Here is a tiny trained network, its code and every weight. The questions are about switching its units off for an input and a target symbol, where a switched-off unit gives its printed mean instead of its output.

import numpy as np


def w(rows, s, z=0):
    codes = np.array(rows[::2]) - 128.0
    scale = np.full(codes.shape[1], s)
    scale[-1] = z or s
    return codes * scale


def f(y):
    return y / 2 * (1 + np.tanh(0.7978845608 * (y + 0.044715 * y**3)))


def softmax(a):
    e = np.exp(a - a.max(-1, keepdims=True))
    return e / e.sum(-1, keepdims=True)


def log_softmax(a):
    a = a - a.max(-1, keepdims=True)
    return a - np.log(np.exp(a).sum(-1, keepdims=True))


def net(x, mask):
    ids = ['αγλξπστφψ'.index(c) for c in x.split()]
    T = len(ids)
    res = E[ids] + P[:T]
    r = res
    for j in range(2):
        rows = slice(4 * j, 4 * j + 4)
        q, k, v = (r @ M[0][rows].T for M in (Q, K, V))
        z = softmax(np.where(np.tri(T) > 0, q @ k.T / 4**0.5, -1e9)) @ v
        o = O[0][rows]
        res = res + np.where(mask[j], z, o[:, -1]) @ o[:, :-1]
    y = f(res @ A[0][:, :-1].T + A[0][:, -1])
    res = res + np.where(mask[2:14], y, B[0][:, -1]) @ B[0][:, :-1]
    return log_softmax(res[-1] @ U[:, :-1].T + U[:, -1])


Q, K, V, O, A, B = {}, {}, {}, {}, {}, {}
E = w([
[151,82,143,101,154],'α',
[60,120,226,226,93],'γ',
[129,92,187,130,30],'λ',
[149,157,197,176,108],'ξ',
[243,145,206,78,98],'π',
[86,37,98,234,77],'σ',
[115,198,230,148,122],'τ',
[86,82,157,115,153],'φ',
[119,87,110,127,4],'ψ',
],0.017)
P = w([
[1,191,117,143,146],'0',
[20,169,117,155,154],'1',
[59,164,130,147,157],'2',
[78,152,143,146,156],'3',
[99,141,150,146,161],'4',
[120,134,156,141,162],'5',
[133,123,165,142,166],'6',
[145,116,173,140,172],'7',
[157,105,179,139,173],'8',
[170,95,183,138,179],'9',
[179,89,196,144,187],'10',
[179,83,194,138,183],'11',
[190,78,201,127,192],'12',
],0.0078)
Q[0] = w([
[177,143,92,140,109],'h1',
[122,90,220,179,164],'h1',
[131,46,73,71,81],'h1',
[155,104,190,139,211],'h1',
[90,106,152,77,126],'h2',
[104,97,137,116,106],'h2',
[162,150,92,131,112],'h2',
[101,27,254,85,119],'h2',
],0.018)
K[0] = w([
[144,113,51,152,93],'h1',
[184,133,197,143,252],'h1',
[82,28,173,123,69],'h1',
[164,103,160,184,195],'h1',
[167,109,148,165,114],'h2',
[159,97,129,110,128],'h2',
[120,169,127,148,156],'h2',
[158,17,200,138,124],'h2',
],0.017)
V[0] = w([
[110,105,174,2,152],'h1',
[103,129,99,65,140],'h1',
[101,118,81,53,150],'h1',
[71,174,162,104,154],'h1',
[60,112,135,81,182],'h2',
[85,33,135,22,102],'h2',
[143,195,169,42,114],'h2',
[113,117,153,59,236],'h2',
],0.012)
O[0] = w([
[37,187,193,65,62,254],'h1',
[128,87,170,123,90,52],'h1',
[121,58,176,130,82,8],'h1',
[157,148,188,61,157,199],'h1',
[117,62,174,118,163,126],'h2',
[125,17,87,97,109,222],'h2',
[121,155,101,1,136,97],'h2',
[187,82,190,13,192,86],'h2',
],0.0096,0.0053)
A[0] = w([
[99,112,162,171,136,75],'n1',
[77,1,29,74,106,133],'n2',
[98,231,28,109,119,33],'n3',
[124,182,209,194,142,142],'n4',
[100,32,132,187,105,112],'n5',
[193,159,61,94,194,193],'n6',
[115,80,76,49,40,109],'n7',
[178,31,67,195,65,101],'n8',
[71,144,157,149,229,79],'n9',
[155,128,51,145,186,147],'n10',
[140,85,112,187,130,255],'n11',
[241,166,133,127,89,110],'n12',
],0.0095,0.0056)
B[0] = w([
[123,66,106,93,92,182],'n1',
[156,215,126,116,174,226],'n2',
[162,126,58,176,57,164],'n3',
[156,98,127,54,124,254],'n4',
[89,143,134,222,204,254],'n5',
[177,209,147,122,148,176],'n6',
[106,153,171,125,233,204],'n7',
[175,71,103,57,113,216],'n8',
[147,6,67,178,85,213],'n9',
[82,142,154,109,93,143],'n10',
[102,189,177,137,80,239],'n11',
[24,21,68,163,155,169],'n12',
],0.013,0.0067)
U = w([
[166,161,220,117,181,160],'α',
[121,124,140,97,98,2],'γ',
[120,194,169,180,146,132],'λ',
[242,148,126,120,151,163],'ξ',
[92,233,148,81,130,232],'π',
[87,185,94,168,174,57],'σ',
[137,146,71,2,154,176],'τ',
[96,115,120,105,231,64],'φ',
[196,173,69,168,215,76],'ψ',
],0.0066,0.0041)

Each question gives the input, a string of symbols that net reads in full, and the target symbol t.
The units are the heads (4 rows each of Q, K, V and O) and the neurons (one row each of A and B). Each row of codes is followed by its name. A weight is (code - 128) times the scale printed after its matrix; where a second scale follows, it is the last column's (O, A, B and U).
mask holds one flag per unit, heads first, then neurons. A switched-off unit (its flag False) gives its mean, the last column of its rows in O or B, instead of its output. The means were averaged over made-up inputs and are rounded, as every weight is.
A unit's drop is (log p(t) with every unit on - log p(t) with that unit switched off) / (log p(t) with every unit on - log p(t) with every unit switched off).
The circuit of an input: a set's keep is (log p(t) with only the set's units on - log p(t) with every unit switched off) / (log p(t) with every unit on - log p(t) with every unit switched off). Starting from the 12 units with the biggest drops (on a tie, the unit counted first), units are removed one at a time, each time the one whose removal leaves the highest keep (on an exact tie, the one counted first), for as long as the keep stays at least 0.8.
circuit, biggest first: the units of the circuit, biggest drop first
k most important neurons: the k neurons with the biggest drops, biggest first
heads that matter: for each layer, one digit per head in row order, 1 if its drop is at least 0.15 and else 0, layers parted by /
drop of u: that unit's drop, to one decimal
input γ φ α φ σ ξ λ π λ π λ, target π: circuit, biggest first => n9, h1
input φ σ λ α α φ ξ σ φ φ π λ, target π: circuit, biggest first => h1, n9
input λ φ φ π φ φ φ τ π π φ, target τ: circuit, biggest first => h2
input π λ π φ φ φ π π φ π ψ γ τ, target τ: heads that matter => 00
input π π σ, target π: heads that matter => 01
input ξ λ τ σ π φ σ α λ γ φ π π, target τ: 3 most important neurons => n5, n12, n11
input σ π ξ φ φ ξ φ τ, target ξ: heads that matter => 10
input φ τ φ φ φ φ λ π π π, target π: heads that matter => 11
input π γ ψ φ ξ σ γ λ π φ λ φ, target π: heads that matter => 01
input γ ξ ξ, target ψ: heads that matter => 11
input λ φ ψ, target ψ: circuit, biggest first => h1, n2
input λ λ π τ φ π φ σ π σ σ γ, target γ: heads that matter => 00
input γ ξ φ π φ φ φ π π φ, target π: circuit, biggest first => h2, n4, h1
input π φ γ, target τ: heads that matter => 01
input λ φ π λ ψ τ φ γ φ λ ξ α, target π: most important neuron => n10
input π φ ξ ξ π γ, target τ: 3 most important neurons => n4, n5, n11
input φ φ φ, target α: drop of h2 => 0.4
input ψ π λ π π φ λ τ τ π π, target τ: drop of n5 => 0.6
input λ φ ξ λ φ σ π φ σ φ, target λ: drop of n11 => 0.3
input σ π τ φ φ τ ξ φ, target ξ: most important neuron => n9
